Here is a tiny trained network, its code and every weight. The questions are about switching its units off for an input and a target symbol, where a switched-off unit gives its printed mean instead of its output.

import numpy as np


def w(rows, s, z=0):
    codes = np.array(rows[::2]) - 128.0
    scale = np.full(codes.shape[1], s)
    scale[-1] = z or s
    return codes * scale


def norm(h):
    return h / np.sqrt((h * h).mean(-1, keepdims=True) + 1e-5)


def f(y):
    return np.maximum(y, 0)


def softmax(a):
    e = np.exp(a - a.max(-1, keepdims=True))
    return e / e.sum(-1, keepdims=True)


def log_softmax(a):
    a = a - a.max(-1, keepdims=True)
    return a - np.log(np.exp(a).sum(-1, keepdims=True))


def net(x, mask):
    ids = ['ΓΔΘΛΞΣΨαβεζημπτω'.index(c) for c in x.split()]
    T = len(ids)
    res = E[ids] + P[:T]
    r = norm(res)
    for j in range(2):
        rows = slice(2 * j, 2 * j + 2)
        q, k, v = (r @ M[0][rows].T for M in (Q, K, V))
        z = softmax(np.where(np.tri(T) > 0, q @ k.T / 2**0.5, -1e9)) @ v
        o = O[0][rows]
        res = res + np.where(mask[j], z, o[:, -1]) @ o[:, :-1]
    y = f(norm(res) @ A[0][:, :-1].T + A[0][:, -1])
    res = res + np.where(mask[2:18], y, B[0][:, -1]) @ B[0][:, :-1]
    return log_softmax(norm(res)[-1] @ U[:, :-1].T + U[:, -1])


Q, K, V, O, A, B = {}, {}, {}, {}, {}, {}
E = w([
[146,106,161],'Γ',
[135,102,162],'Δ',
[141,104,163],'Θ',
[59,150,91],'Λ',
[75,130,135],'Ξ',
[134,103,154],'Σ',
[85,136,183],'Ψ',
[139,99,153],'α',
[154,71,31],'β',
[141,100,182],'ε',
[132,108,133],'ζ',
[252,137,153],'η',
[69,139,73],'μ',
[151,96,179],'π',
[158,120,106],'τ',
[147,199,109],'ω',
],0.023)
P = w([
[97,194,248],'0',
[149,166,191],'1',
[89,100,183],'2',
[155,166,176],'3',
[85,68,158],'4',
[161,162,176],'5',
[87,57,149],'6',
[155,163,167],'7',
[97,41,150],'8',
[152,168,163],'9',
[104,26,146],'10',
[173,155,174],'11',
],0.012)
Q[0] = w([
[162,247,42],'h1',
[152,163,243],'h1',
[102,226,161],'h2',
[119,150,135],'h2',
],0.015)
K[0] = w([
[226,134,118],'h1',
[245,192,126],'h1',
[129,100,151],'h2',
[167,98,116],'h2',
],0.012)
V[0] = w([
[143,104,186],'h1',
[19,46,163],'h1',
[197,2,179],'h2',
[12,82,127],'h2',
],0.011)
O[0] = w([
[129,3,122,254],'h1',
[87,156,124,207],'h1',
[156,115,153,243],'h2',
[87,98,117,187],'h2',
],0.012,0.0028)
A[0] = w([
[70,184,162,104],'n1',
[154,96,227,59],'n2',
[224,132,22,90],'n3',
[107,77,134,169],'n4',
[78,108,89,204],'n5',
[114,162,86,61],'n6',
[247,115,100,134],'n7',
[236,119,114,117],'n8',
[180,74,165,147],'n9',
[235,80,103,36],'n10',
[48,147,59,143],'n11',
[189,245,111,120],'n12',
[191,167,88,2],'n13',
[82,194,120,68],'n14',
[61,163,123,85],'n15',
[43,122,166,124],'n16',
],0.011,0.0058)
B[0] = w([
[186,66,124,172],'n1',
[212,175,2,233],'n2',
[226,92,243,160],'n3',
[102,157,114,232],'n4',
[173,166,46,219],'n5',
[112,125,52,133],'n6',
[134,186,87,212],'n7',
[37,135,42,202],'n8',
[82,113,49,255],'n9',
[61,112,183,186],'n10',
[188,94,114,207],'n11',
[16,76,153,148],'n12',
[210,247,85,132],'n13',
[201,90,85,149],'n14',
[170,77,136,171],'n15',
[201,116,101,235],'n16',
],0.0057,0.0064)
U = w([
[198,135,158,85],'Γ',
[120,109,160,154],'Δ',
[146,125,156,117],'Θ',
[96,142,131,172],'Λ',
[7,69,112,148],'Ξ',
[125,114,159,61],'Σ',
[55,98,172,254],'Ψ',
[132,101,165,62],'α',
[195,237,108,183],'β',
[126,116,189,84],'ε',
[188,88,129,41],'ζ',
[183,120,118,158],'η',
[73,177,112,84],'μ',
[160,97,176,77],'π',
[138,126,82,160],'τ',
[99,179,166,228],'ω',
],0.016,0.0051)

Each question gives the input, a string of symbols that net reads in full, and the target symbol t.
The units are the heads (2 rows each of Q, K, V and O) and the neurons (one row each of A and B). Each row of codes is followed by its name. A weight is (code - 128) times the scale printed after its matrix; where a second scale follows, it is the last column's (O, A, B and U).
mask holds one flag per unit, heads first, then neurons. A switched-off unit (its flag False) gives its mean, the last column of its rows in O or B, instead of its output. The means were averaged over made-up inputs and are rounded, as every weight is.
A unit's drop is (log p(t) with every unit on - log p(t) with that unit switched off) / (log p(t) with every unit on - log p(t) with every unit switched off).
The circuit of an input: a set's keep is (log p(t) with only the set's units on - log p(t) with every unit switched off) / (log p(t) with every unit on - log p(t) with every unit switched off). Starting from the 12 units with the biggest drops (on a tie, the unit counted first), units are removed one at a time, each time the one whose removal leaves the highest keep (on an exact tie, the one counted first), for as long as the keep stays at least 0.8.
circuit, biggest first: the units of the circuit, biggest drop first
k most important neurons: the k neurons with the biggest drops, biggest first
which heads matter: for each layer, one digit per head in row order, 1 if its drop is at least 0.15 and else 0, layers parted by /
drop when u is switched off: that unit's drop, to one decimal
input π β ε ω π Ψ, target β: which heads matter : 10
input Ξ ζ μ Θ μ Θ ω Λ ω, target Ξ: 2 most important neurons : (n10, n8)
input Ξ π Θ ε μ Λ ε, target Ξ: which heads matter : 01
input Λ μ Ψ Ξ Λ ω π Ξ ω, target Ξ: circuit, biggest first : (n12, h1, n10, n2)
input Θ Ξ μ Ξ Γ, target Ξ: 2 most important neurons : (n2, n3)
input Σ Γ Δ β Σ Λ τ Ξ Σ Θ Θ, target Ξ: which heads matter : 11
input μ ω β μ Ξ μ ω ε, target β: which heads matter : 10
input π Γ Ξ Ξ ω Θ π, target Ξ: circuit, biggest first : (h1, h2)
input Λ Ξ Ψ τ Ξ ω Ξ μ α, target Ξ: which heads matter : 00
input ε μ π μ π ε Δ Ξ ε, target Ξ: 2 most important neurons : (n11, n3)
input μ Σ μ Γ η Ξ Ξ ω π, target Ξ: circuit, biggest first : (h2, h1)
input Δ Δ α Λ ε Λ Δ α Ξ Σ Δ, target Ξ: most important neuron : (n2)
input Θ Ξ Γ, target Ξ: 2 most important neurons : (n11, n3)
input Ξ μ Γ α ω Σ, target β: most important neuron : (n2)
input Δ Σ Ξ Ξ π π Ξ ω Σ Γ Δ, target Ξ: drop when n1 is switched off : 0.1
input ω μ ω Δ, target β: drop when h2 is switched off : 0.1
input Θ π ω Σ Θ ω Ξ Θ, target β: drop when n2 is switched off : 0.4
input Ξ Ξ τ Ξ Ξ η Θ μ τ Ξ Σ, target Ξ: drop when h2 is switched off : 0.2
